Below are the code and all the weights of a small trained network. Each question names an input and a class and asks about switching units off, where a switched-off unit gives its printed mean instead of its output.

import numpy as np


def w(rows, s, z=0):
    codes = np.array(rows[::2]) - 128.0
    scale = np.full(codes.shape[1], s)
    scale[-1] = z or s
    return codes * scale


def f(y):
    return y / 2 * (1 + np.tanh(0.7978845608 * (y + 0.044715 * y**3)))


def log_softmax(a):
    a = a - a.max(-1, keepdims=True)
    return a - np.log(np.exp(a).sum(-1, keepdims=True))


def net(x, mask):
    res = np.array(x, float).reshape(1, 6) / 4 @ E
    y = f(res @ A[0][:, :-1].T + A[0][:, -1])
    res = res + np.where(mask, y, B[0][:, -1]) @ B[0][:, :-1]
    return log_softmax(res[-1] @ U[:, :-1].T + U[:, -1])


A, B = {}, {}
E = w([
[113,120,99,156,141,143,98,136,158,119],'x0',
[81,169,155,162,105,58,43,111,58,162],'x1',
[117,98,42,127,206,133,134,53,92,170],'x2',
[111,98,92,152,108,115,132,115,136,69],'x3',
[76,119,139,9,131,214,46,73,154,122],'x4',
[143,126,206,175,146,159,126,82,122,135],'x5',
],0.011)
A[0] = w([
[172,171,169,133,1,156,90,182,168,98,3],'N0',
[105,146,209,178,161,78,63,46,83,93,54],'N1',
[106,172,165,184,84,115,61,75,137,153,67],'N2',
[71,204,78,99,98,32,71,158,136,126,82],'N3',
[59,85,158,46,82,195,73,89,127,126,101],'N4',
[206,98,141,130,125,186,151,126,179,93,6],'N5',
],0.0076,0.0031)
B[0] = w([
[101,53,18,151,193,146,69,2,5,175,211],'N0',
[174,191,126,66,88,119,171,99,166,66,203],'N1',
[94,167,115,80,197,97,197,102,186,62,186],'N2',
[152,199,133,80,171,146,168,166,193,71,189],'N3',
[88,83,135,232,14,176,164,160,172,157,255],'N4',
[251,155,151,41,185,92,254,160,134,79,173],'N5',
],0.0089,0.0092)
U = w([
[117,150,102,117,139,115,117,115,138,113,250],'0',
[129,177,97,58,156,127,153,112,171,79,57],'1',
[88,117,27,135,178,143,83,13,36,155,87],'2',
[98,147,111,228,57,84,155,152,149,166,94],'3',
],0.011)

Each question gives the input, the list of numbers given to net, and the class t.
The units are the neurons (one row each of A and B). Each row of codes is followed by its name. A weight is (code - 128) times the scale printed after its matrix; where a second scale follows, it is the last column's (A, B and U).
mask holds one flag per neuron, in row order. A switched-off neuron (its flag False) gives its mean, the last column of its row in B, instead of its output. The means were averaged over made-up inputs and are rounded, as every weight is.
A unit's drop is (log p(t) with every unit on - log p(t) with that unit switched off) / (log p(t) with every unit on - log p(t) with every unit switched off).
The circuit of an input: a set's keep is (log p(t) with only the set's units on - log p(t) with every unit switched off) / (log p(t) with every unit on - log p(t) with every unit switched off). Starting from all 6 units, units are removed one at a time, each time the one whose removal leaves the highest keep (on an exact tie, the one counted first), for as long as the keep stays at least 0.8.
units of the circuit, in order: the units of the circuit, biggest drop first
most important unit: the unit with the biggest drop
k most important neurons: the k neurons with the biggest drops, biggest first
drop when u is switched off: that unit's drop, to one decimal
input [-5,3,-8,0,3,-7], class 2: most important unit => N0
input [6,-8,2,7,-8,-6], class 1: 3 most important neurons => [N4 N5 N0]
input [5,-2,-4,-8,-1,3], class 2: units of the circuit, in order => [N0 N4 N3]
input [-2,0,-2,-2,-1,1], class 2: units of the circuit, in order => [N4 N3]
input [8,2,-5,-4,-8,8], class 0: units of the circuit, in order => [N4 N2]
input [4,7,-7,-4,2,-5], class 1: 2 most important neurons => [N3 N2]
input [-8,7,-3,4,-5,5], class 1: units of the circuit, in order => [N1 N2]
input [7,-4,1,5,5,-4], class 3: units of the circuit, in order => [N4 N0 N2]
input [5,-8,-8,2,-5,1], class 1: 2 most important neurons => [N5 N4]
input [-2,-2,7,3,5,8], class 0: 3 most important neurons => [N0 N4 N1]
input [7,8,-4,1,-8,8], class 0: 2 most important neurons => [N5 N0]
input [-4,3,-4,-8,-3,-4], class 0: 2 most important neurons => [N4 N3]
input [3,-1,-7,-7,-5,7], class 0: 3 most important neurons => [N5 N2 N4]
input [0,3,-1,5,-4,5], class 0: units of the circuit, in order => [N4]
input [3,7,3,-2,3,7], class 0: 2 most important neurons => [N5 N3]
input [-7,7,6,5,8,8], class 0: 2 most important neurons => [N4 N1]
input [8,-8,0,-4,-7,1], class 1: 2 most important neurons => [N5 N4]
input [2,-1,4,5,7,-1], class 3: 2 most important neurons => [N4 N0]
input [-6,0,-3,-1,8,7], class 3: drop when N4 is switched off => 1.1
input [-1,2,-8,6,8,6], class 2: drop when N0 is switched off => 2.2
input [-6,-7,-4,8,-7,4], class 1: most important unit => N5
input [-4,1,-4,5,5,-4], class 3: drop when N3 is switched off => 0.0
